Here is a tiny trained network, its code and every weight. The questions are about switching its units off for an input and a class, where a switched-off unit gives its printed mean instead of its output.

import numpy as np


def w(rows, s, z=0):
    codes = np.array(rows[::2]) - 128.0
    scale = np.full(codes.shape[1], s)
    scale[-1] = z or s
    return codes * scale


def norm(h):
    return h / np.sqrt((h * h).mean(-1, keepdims=True) + 1e-5)


def f(y):
    return y / 2 * (1 + np.tanh(0.7978845608 * (y + 0.044715 * y**3)))


def log_softmax(a):
    a = a - a.max(-1, keepdims=True)
    return a - np.log(np.exp(a).sum(-1, keepdims=True))


def net(x, mask):
    res = np.array(x, float).reshape(1, 5) / 4 @ E
    u = 0
    for l in range(2):
        y = f(norm(res) @ A[l][:, :-1].T + A[l][:, -1])
        res = res + np.where(mask[u : u + 5], y, B[l][:, -1]) @ B[l][:, :-1]
        u += 5
    return log_softmax(norm(res)[-1] @ U[:, :-1].T + U[:, -1])


A, B = {}, {}
E = w([
[136,131,125,131,137,127,115,129,150,114],'x0',
[82,107,238,135,126,122,138,246,158,155],'x1',
[84,48,113,47,31,114,209,77,196,32],'x2',
[148,126,143,130,136,124,168,121,119,133],'x3',
[150,166,127,120,100,112,106,128,145,120],'x4',
],0.013)
A[0] = w([
[98,116,217,116,112,122,134,250,164,131,141],'0.n0',
[170,166,112,149,178,134,95,130,102,159,182],'0.n1',
[106,150,110,132,149,122,77,132,110,145,94],'0.n2',
[96,117,186,115,103,114,144,189,152,126,22],'0.n3',
[75,70,163,94,79,125,163,152,198,66,2],'0.n4',
],0.023,0.0052)
B[0] = w([
[98,173,227,172,170,129,99,138,150,68,251],'0.n0',
[147,111,116,140,105,130,131,148,113,167,212],'0.n1',
[158,135,116,127,109,127,159,108,96,153,167],'0.n2',
[253,107,178,104,84,158,155,66,119,175,191],'0.n3',
[155,98,169,90,35,147,138,107,144,127,226],'0.n4',
],0.019,0.026)
A[1] = w([
[97,122,208,194,251,128,130,151,158,91,115],'1.n0',
[103,131,153,95,160,89,119,192,164,126,5],'1.n1',
[148,246,154,186,253,98,52,122,78,100,194],'1.n2',
[92,88,123,57,54,132,133,62,192,45,190],'1.n3',
[117,142,246,186,111,146,97,183,144,136,107],'1.n4',
],0.021,0.0033)
B[1] = w([
[99,134,41,194,124,66,61,122,65,93,198],'1.n0',
[128,91,144,146,70,137,124,230,172,108,130],'1.n1',
[62,168,108,187,247,25,75,162,42,34,198],'1.n2',
[69,133,51,156,184,128,135,104,163,89,244],'1.n3',
[113,121,158,25,156,156,153,251,171,230,251],'1.n4',
],0.018,0.025)
U = w([
[187,127,57,178,117,108,107,94,39,190,253],'0',
[110,163,194,149,188,76,68,206,84,139,79],'1',
[91,101,54,132,102,125,131,44,165,68,152],'2',
[151,111,248,73,62,163,133,112,193,119,42],'3',
],0.014,0.0021)

Each question gives the input, the list of numbers given to net, and the class t.
The units are the neurons (one row each of A and B). Each row of codes is followed by its name. A weight is (code - 128) times the scale printed after its matrix; where a second scale follows, it is the last column's (A, B and U).
mask holds one flag per neuron, layer by layer. A switched-off neuron (its flag False) gives its mean, the last column of its row in B, instead of its output. The means were averaged over made-up inputs and are rounded, as every weight is.
A unit's drop is (log p(t) with every unit on - log p(t) with that unit switched off) / (log p(t) with every unit on - log p(t) with every unit switched off).
The circuit of an input: a set's keep is (log p(t) with only the set's units on - log p(t) with every unit switched off) / (log p(t) with every unit on - log p(t) with every unit switched off). Starting from all 10 units, units are removed one at a time, each time the one whose removal leaves the highest keep (on an exact tie, the one counted first), for as long as the keep stays at least 0.8.
circuit, biggest first: the units of the circuit, biggest drop first
most important unit: the unit with the biggest drop
top k neurons: the k neurons with the biggest drops, biggest first
top k neurons in layer l: the k neurons of layer l with the biggest drops, biggest first
drop of u: that unit's drop, to one decimal
input [-6,-7,-4,4,-5], class 0: circuit, biggest first	0.n0
input [5,-1,0,4,-1], class 0: top 2 neurons	0.n4, 0.n0
input [4,0,3,8,6], class 2: circuit, biggest first	0.n0, 1.n4
input [-6,8,3,-4,-4], class 3: top 2 neurons in layer 0	0.n4, 0.n3
input [-1,-5,0,-3,0], class 0: top 2 neurons in layer 0	0.n4, 0.n0
input [-7,-4,-7,6,4], class 0: top 2 neurons	0.n0, 0.n1
input [5,-3,8,8,0], class 2: top 2 neurons	1.n3, 0.n0
input [6,-1,8,6,-1], class 2: top 2 neurons	1.n3, 0.n0
input [-5,5,1,-6,0], class 3: top 2 neurons	0.n3, 0.n4
input [4,-4,0,0,2], class 0: top 2 neurons	0.n4, 0.n0
input [-2,0,-1,7,-5], class 0: top 4 neurons	0.n0, 0.n4, 1.n4, 1.n2
input [1,-2,4,-7,0], class 2: drop of 1.n3	0.1
input [-1,-8,-1,8,0], class 0: drop of 1.n3	0.1
input [-1,7,6,-3,1], class 3: drop of 0.n0	0.0
input [7,-6,-2,-2,6], class 0: drop of 0.n0	0.7
input [2,4,2,4,-6], class 3: most important unit	0.n4
input [2,8,1,2,-6], class 3: top 2 neurons in layer 0	0.n3, 0.n4
